[-252  584  348 -334 -135 -440   59 -178  826  501  -98  -81  255  -57
  170   81  517  649 -651 -262 -658 -204 -202  856 -438 -151 -204 -222
  161 -146  321  633 -196  210  211  -48  -83    9] : 7
[ -37   10  119  176  -78   82   53   37  -63  -54 -126 -200   14  111
  148   82  -40 -107   74 -183  -78   94  -71   79    8  -89  -36   88
   19  -68  -99  193  122  242  -61   68 -176  -79] : 11
[ -58   33   79  -63 -158   10   13   46  -70   44  -62 -115  -57   89
  149  143   -3  -23  192 -132   28  133 -100  204   71 -200   35   83
  -29 -108   -6  217  115  110  -21   57 -168  -81] : 11
[-122  182  -81  111 -116  -81   96   84  230  244  -72  -88  148  103
  -12   57   21   52   85   13  245   64  110   79  182 -170 -121  -36
  119   53  160  348  -57  264 -135  -83  -28 -275] : 3
[-232 -102  444 -191 -384   63  347 -260  274  371  -55    7 -371 -138
   15  176  258  397   34   13 -328   66 -403   -3 -187 -563  -24  332
   69 -140   28  187  181   60 -210  -55   73 -309] : 4
[-198  235  -53  225 -200  -90  109  -63  315  329 -210  -31   44  160
 -198  -21  -58  127   51  146  119   48  111   53   99 -149 -203   50
  111   28   81  352  -43  199 -210 -137   96 -109] : 6
[-173  227 -172  178  -17  -78  -44   68  111  111  -14 -220  185  210
 -146   66  -31   21  154   -8  442   94  196  217  149 -110 -165 -103
  149  -51  120  380   19  227  -59 -175   88 -150] : 2
[-141  308  -87  171 -129  -84  131   54  218  112  -15 -161   95   54
 -198   25   95   90    1  -36  258   65   81   71   97 -228 -207  -61
  285  -50   88  314  -77  259  -25 -212   69 -256] : 0
[ -40   47  -58    6 -148    2  -87   94   24   99  -50 -139  -46  240
  147   38 -185  -19  283  -91  102   90   95  212  177 -102   60    9
  -89  -75   57  276   72  134  -23  104 -197  -19] : 8
[   2   89   77  -12 -203   -8   85   49 -116  -25  -44 -199  -46   82
  234  154  -57  -29  143 -149    4  114 -111  234   90 -138   40   62
  -83 -135  -56  290   85  147   46   90 -263  -72] : 9
[-113   -5   49 -100 -158   56  -17   51  -93   36  -41 -129 -148  121
  124   92  -96   32  237 -126   72  183  -12  246   93 -196    5  131
  -77 -145  -14  267  167   94  -32  -70 -129  -48] : 11
[ -75  -11  120  -37 -146   14    6    0  -73  100 -132 -137  -56   78
  188   77  -29   30  121 -149  -61   88  -66  173   46 -168    8  113
  -81  -46  -10  249  124  134  -41  124 -180  -88] : 10
[-128 -111  121  -51   49  126 -147   60  -63   47   30 -265  121  173
  288  156  -28   41  308 -422  188  142  146  232  247 -286   77 -178
  184 -265  146  370  300  253   69  254 -315 -124] : 10
[-285  313  -49   37 -453   67 -218  218 -412   94  226 -328 -172   82
   12  273   89  233  -18 -197   10  140 -265  898    3 -285  -99  -75
 -133 -307 -353  211    0   96  354 -294   35    0] : 8
[-173  235  -91  238  -58  -54   61   19  184  218 -122 -132  150   91
  -90    6   41   52   85    9  220   59  126   61  122 -180 -193  -56
  182   11  129  375  -27  265 -125  -95   51 -227] : 2
[-212  220  -77  155  -38 -100   16   40  232  202 -133 -120  126  132
 -163   -3    6  100  107   20  221  100  161   84  131 -207 -169    1
  194   86  118  369  -39  304 -150 -191   58 -219] : 7
[-262  221 -170  -75  -17  -59   52  173  104  162   41 -202  153  -34
 -314   13  249  229   42 -180  360  131  149  100  216 -468 -221 -210
  402  123  277  286   14  309   -4 -278  220 -425] : 4
[-214  293   19  236 -100  -65  123  -23  243  154 -179 -216  149   64
 -189  -10   55  134  -45  -30  120   80  161   40  105 -270 -233   41
  222  100   60  436  -98  358 -132 -183   25 -205] : 4
[-213  294 -134  223  -68  -85   95   69  272  220  -97 -236  264   95
 -173   10   83  165   51  -83  286  142  201   92  256 -340 -207  -92
  244   76  261  600    4  427  -74 -203  -12 -372] : 1
[-181  269 -126  288  -66  -70   20   13  143  159 -139 -147  163  104
 -123  -20   17   33   80   12  214   64  143   48  123 -122 -194  -14
  177   85   71  384  -93  297 -113 -161   54 -208] : 2
[  83 -178 -227    3 -285   91   55  150   65  -56  219   36 -189  301
  127   -4 -474  163  270 -100   42  355   59  203  295   14   -1  143
 -335 -341 -164  109  168 -134  121  -91 -115  235] : 10
[-235 -183  448  -12  -36 -121 -231 -209  555  308 -215  -91   74  184
  758  -51 -199  525  -33 -578 -576  289  479  311   91 -492  231  363
  145  172 -444  538 -209  798 -281 -265 -672 -107] : 0
[ 134 -295  521  221  273  398   12   78 -584 -233  -22 -295  214 -173
  412  379  384 -454 -305 -317   18 -112 -405 -125 -292  -72  210   34
  172   11 -187 -141  277   -6 -218  247 -208  -13] : 4
[-177  350  -83  229 -123   19   72   76  154  257 -123 -119  147  114
  -54   27  124   72   61  -20  253   -4   59   66  182 -280 -114 -124
  309   43  199  387  -33  275 -184  -44   -7 -284] : 9
[ -24 -128  130 -191 -159  -10   98   50   36   32  -18 -211  -56   78
  198  153  -24    6  182 -199   63  167  -11  179   70 -288   22  117
  -32 -200  156  391  299   87   12   84 -246 -105] : 1
[-121   45    8   -5 -200   27  -10  100 -222   80  -16 -172  -88  141
  166  199  -81  -75  226 -110  130  137 -135  336  102 -128   39   74
 -117 -131   13  242  171   76  -22  125 -152  -64] : 3
[-298   64   -3 -221  118  127  -51 -122 -228  265  107 -467  131   30
  576   62  329  212  429 -450  491 -176  182  273  342 -361   91 -320
  423 -264  402  484  396  365   23  428 -295 -643] : 11
[-113  202   44  -88 -334   47   10   32 -181   61  -44 -235 -178   28
   10  226    0  168   93 -203  -42  155 -160  231  141 -337  -32  136
  -23  -66  -38  262    6  132   59  -88 -171 -197] : 3
[ -63   18   60   45 -225  -28   26   62  154  113  -91 -129  -32  164
  132   48 -202   60  174 -189 -120  160  117  132  167 -160  -42  104
  -67  -14  -15  305    8  290   -5   50 -215  -40] : 2
[ -72   17  102   22 -236    8   68   25   24   -3  -75 -171  -79   97
  192   56 -139   -2  179 -122 -110  149  -63  163   91 -135  -51  155
  -31 -146  -30  315   97  173   58  120 -273  -79] : 4
[-184  211 -105  170   47  -21   58   48  142  161 -106 -224  218  151
 -163    8   80   60  138 -112  289   65  153   59  143 -200 -209 -160
  253  115  285  405   44  296  -77  -71   80 -254] : 1
[ -90   35  129   58 -127   20   17   17   42  132 -141 -193   12  137
  214  111  -68    1  151 -182  -27   94    4  219   92 -174    0   58
  -23 -153   50  390  161  194  -84  152 -243  -71] : 10
[   7   90   55    7 -187   91   76  125  -74  -26   41 -224   41  138
  133   80   38  -20   78 -251   50   46  -82  202   76 -201  -23  -20
  -27 -162  119  239  201  144   90  250 -172 -118] : 3
[ -51 -217  269  218 -313    4  -69 -279  127  304  -70   -7   65  215
  317  228  205   35 -220  199 -436  -41 -462  205 -339   30  175   78
  -37 -227 -522  -21  101  -57 -179   38  -78  236] : 9
[-241  259 -192  217 -243 -206  116  -26  324  232 -128  -19    3  149
 -266 -266 -205  232  222   59  184  175  439   38  214 -221 -266  129
   13  180   58  411 -242  461  -26 -206  165 -230] : 5
[-120    4  264  -40 -111  102   88   40  115   45  -65 -245  -78   63
  208   12   23   87   32 -262 -228  147    9  258  -23 -365   41   98
   29 -176  -49  404  296  301 -116   -8 -235  -66] : 9
[ -11   15  163  403   59  109   63  228  -82  148   50 -309  397   -1
  451  340  247 -170  -23 -281  296  -31  -56  168  131 -281   73 -235
  245  -50   11  286   21  386  -89  220 -275 -361] : 8
[-191  166 -185  296   68   50  -16   -7  154  146  -34 -101  149  232
 -168  -71  -96   80  170  -31  263  198  218   68  176 -145 -181 -101
  178 -147  103  341  124  238 -163 -272  128  -89] : 6
[  57  -19 -183  430  345  423 -209   74 -663 -521  -64 -416   26  378
   85 -250 -325 -379  619   54  752    2  320   -6  131    7   75 -178
   59 -177  134  266  496  -73 -103   89 -131   33] : 0
[-199  323  -88  187 -129  -89   31    0   33   91  -54 -154  143   27
 -137   36   72   98   56   -6  320   69  146  137  167 -235 -188  -31
  170  -19   27  379 -130  297   18 -157   52 -253] : 2
[ -13  -21  117   17 -155    9   55   78  -26   -8  -64 -124  -24  156
  159   86 -107  -74  130 -117   39   92  -34  168   65 -120   26   72
 -122  -99  -28  172  129  193   -4  217 -204  -72] : 3
[ -50  154  -67  141   19   16   59  215   -7   28   47 -138  218   13
  113   96  143 -104   90 -135  287   58   22   72  151 -126  -75  -69
  211   88   18  128 -107  265  -32  -11  -25 -311] : 11
[ -96   95 -148   88 -118  -88   47   35  100  181  -23  -83  137  158
 -133   32    8   49   55   98  326   29   55   46  142  -56 -131  -52
   72   12  159  191   36  148  -34  -44   90 -218] : 0
[-196  255 -332  195 -101  -38 -168   40  -21  193 -107   68   67  267
 -228 -103 -160   18  335  143  334  195  136  138  222   50 -177   53
   54   39   36  253  -65  114  -95 -246  162  -75] : 5
[-142  267  -77  157  -36  -28   92   71  169  188  -68 -168  141   72
  -43   52   54   85   75  -38  277   67  130  116  176 -213 -123  -68
  230  -46  131  361    4  263 -125 -101  -17 -257] : 9
[-312  204  -37  294   86   92  -43   65   50  222 -184 -276  129  157
   62   13   30   21  180 -102  216   70  166  181  168 -236 -185 -111
  272  -45  163  466  165  300 -225  -77  -64 -186] : 4
[-194  291  -31  224 -110  -95  121   57  233  207 -143 -158   95   70
 -189   87   35  128   55   40  233   86  105   67  154 -310 -194   13
  157   51  134  392  -80  297 -129 -143   42 -273] : 7
[ -55   -7  -43 -229 -123  -72  -53   85  -68    8  -34 -206  -85   88
  165   57 -142   -3  287 -178  107  136  130  145  237 -127   25   77
 -178  -49  118  286   83  167  118  223 -221 -146] : 2
[ -40  -40  154   80 -178  105   47   89 -144    7  -23 -149  -66   89
  178  210  -20  -68  107 -127   27   63 -206  190   33 -143   13   58
  -60 -153  -57  104  183  148   16  140 -174 -138] : 11
[-108 -128   97 -283  363  161 -180    0 -861 -277  131 -307   59 -101
  269  242  500 -256  402 -385  609  107 -323   67  -25 -279   40  -52
  204 -302  113  -69  483  140  197  209  -27 -544] : 8
[-126  298 -153  173  -67  -54   79  115   -2  112  -36 -181  129   11
  -40  123   82    9   92  -73  337   99   45  140  164 -208 -121  -56
  242   33   82  351  -68  179  -76 -175  -12 -225] : 9
[-142  198 -206  219 -252 -146  116   58  284  389 -189   17   -9  168
 -169  -16 -139  112  168  228  184   48   90   62  152  -69 -169  102
    3  149  129  245 -166  146 -197  -95  133 -217] : 1
[-109  183  113  245 -168  206   92  -68 -152  141 -119 -236  -12   10
  135   85  115   57   36 -268 -101  129 -128  107    3 -333  -79   46
  201 -231   27  453  118  181 -105  -79 -139 -157] : 1
[ -94   59  172   29 -302  -67   30 -116  100  192 -191 -104 -103   94
   40  176 -120  191  -39  -33 -228   99  -34  203   88 -206  -50  180
 -264  -99 -124  292   53  143    0   89 -216   30] : 5
[-355   -2  443  -63   -7  174  -60 -168   91   75 -288 -268 -384    4
 -124  114   17  177    2 -210 -293  208   89  271 -252 -497 -178  170
   78 -342 -232  398  346   -1 -151 -196  -58  351] : 9
[-144  200  -50  146   40  -73  -32    8  133  286 -130 -188  313   88
   92   39  132    9   25  -19  308  -26  189  164  165 -155  -57 -208
  173  -15  131  427    0  311 -147   54 -102 -267] : 3
[-102  231  -40  247    1   64   41  173  115  119  -90 -199  141   62
  -12   40   40    8   71 -143  302   63  138   78  130 -272 -109 -108
  341   78  163  341  -19  287 -137 -144  -79 -287] : 11
[-269  308   21    4  601  155 -219   92  -30   -8 -158 -183  145 -143
   56  -86  222  137  198 -389  398  135  439  -88  182 -410 -155 -112
  499  185  287  356 -114  387 -177 -343  -66 -458] : 3
[ -91 -177 -290  155 -624 -268  212  299  338  463   91   65   30  385
   43  309 -440    4  120  365  227  158  -66  286  456  169  -99  -42
 -486 -124  287  263  124   53  147  215  -87   42] : 1
[-308  391  129  265   36  -35   82  -74  355  296 -255 -258  207   71
  -74  -91  152  158  -81  -99    7   82  188  293  -28 -417 -209  -74
  234  -73  143  716  115  386 -246  -86  -38 -145] : 10
[ 171 -224  136 -104  -25   83   49  116   27 -145   81 -266  156  100
  281  180   -4 -126  122 -390  111   63  105  -82  189 -168  133 -146
  177 -109  176  267  260  166   71  167 -391  -72] : 5
[  -4  115  371  104    4   58  116   19   65  -24 -212 -271  248   -9
  394  -17  186 -110 -116 -342 -261  -16   36   25   16 -244   85   83
  138   83  -34  381   41  482 -125  345 -395 -185] : 6
[  20  132 -245  229 -259 -155  150  233  324  378 -127  -88  297  214
  -72   58 -143   -7  244   68  321  113  157   -3  385 -110 -117  -35
   15  198  325  482  -69  350 -154  -30  -70 -359] : 7
[-215  334 -230  244 -213 -138   24  101  156  288 -133  -63   59  143
 -147  -20  -90   57  142  154  321   72  120  203  190 -108 -145   56
   45  106  126  396 -161  182 -153 -137   73 -164] : 4
[-176   52  -15   14  -98   78  -93  -21 -262   -7  -87 -288 -120  161
  107   51  -19  -51  278 -263  151   41    8  258    5  -96  -98   30
   17 -192   50  284  237  101   69  147  -78  -46] : 11
[ -79  -14  180   43  -24  123   16   -3  -33   33  -88 -201  -62   68
  191  118  -14   29  127 -210  -39  151   -7  163   32 -292   19   55
   48 -246  -15  298  209  114  -61   75 -224  -33] : 1
[-213  299  -80  270 -120 -106   55  -10  243  268 -183 -105  107  105
 -117  -43    4   75   34   55  131   61  133  151   47 -153 -185   45
  113   47   56  418  -97  279 -177 -122   42 -178] : 3
[-101   70  178   -6 -118   -2   32   19   23   29 -150 -217    1   59
   75   35   49   53  -20 -177 -245   63  -75  204  -45 -193  -26   76
    3   36  -49  239  148  257   -3  107 -163  -61] : 9
[  45  143  196   44 -159   72  162   78   52 -102  -10 -402  172   23
  275  231  130   -9   29 -433  -54   64    7   31  229 -387   -5  -89
  254 -179   43  401   81  357   86  234 -420 -237] : 2
[ -77  173  238  475   97  359   59 -133   -7  197 -241 -208  281   50
  158  -22  297    6 -286 -286 -148 -110   17 -250    3 -334   -7 -184
  516   43  -55  215   67  233 -371  203 -135  -44] : 6
[-124  254   67  175  -49   71  180   -1  130  293 -193 -156   79   98
  -34  192  123   42  117   29  362    2  -10   19  141 -343 -168 -120
  295 -126  232  293   98  159 -244   23  -26 -312] : 11
[ -60  126  -10  124  174  -45  104  -87  274    5   61 -101  262  148
  -70  -51   57   34 -124   23  192  135  194    8   72  -59 -170  -77
  100 -317  -97  122   86  229  -21  -43   63   -6] : 8
[-209  246 -152  175 -203  -87   48   72  227  291 -101 -101   52  130
 -208   76  -51  103   77   40  200  104  127  154  149 -183 -192   12
   85   69  121  387  -93  189 -151 -220   93 -148] : 3
[-152   21  -69   42   87   27   35  117 -286  -93   66 -195   41  199
   22   80   -1 -208  156  -21  592  -12   35  196   79   35  -27 -141
  -11 -191  209  166  306   34   -6  221   95   -3] : 7
[ 169 -245 -220  158 -296 -100  421  265  736  632 -103  138    1  488
  241  124 -562 -108  355  204  105  137  168 -119  371  138   37   55
 -381   63  496  263  104  -56 -471  428  -97  113] : 9
[ -37  195   40  133  280  140 -176  440 -185  -21  210 -454  132   87
  899  339  120 -324  725 -767  459  158  -37  572   70 -267  196 -312
  531 -226  297  532  -34  219   91  319 -551 -332] : 8
[-235  274 -141  179 -145 -190   37   22  242  286 -144  -80   81  147
 -135    2  -17   94  121  103  276   72  108  151  111 -120 -216   34
  135   92  127  367 -126  306 -109 -190   73 -295] : 0
[-145  204  112  303  153  111   91   50   83  171  -75 -140  188   33
  298   17  102  -28  167 -107  266   29   75  111  151 -274  -32 -145
  239 -126  110  325   79  394 -162  190 -205 -384] : 11
[-168  -23  103  -18 -197   48  -13 -105  -45  101 -199 -156 -114   93
   31   23   51   70   73 -149 -195   78  -39  -31   10 -158 -116  188
   -2   -6  -41  236   76  175  -24   18  -58  -73] : 1
[ -62  208 -134  314   -6  -47   43   25  218  221 -110 -211  339  135
  -24   -9   58   -3   71 -110  231    7  168  -61  161  -86 -155 -124
  279   90  215  385  -68  384 -111   21  -23 -348] : 2
[ 157  124  -28  438 -235   47  428   64  404  278 -118  147   97   15
   70  255  -63  -15 -194  254 -242  148 -232 -163  108  -41 -114  237
 -163 -126   40  290  -27 -212 -433 -351  -38  164] : 6
[ -18   -6  143   18 -134   63   22   91 -112  -39    6 -181   56   76
  305  106   -5 -108   76 -286  -95  128  -41  228   69 -145   33   38
  -54 -195 -104  245  122  235   54  192 -279  -42] : 3
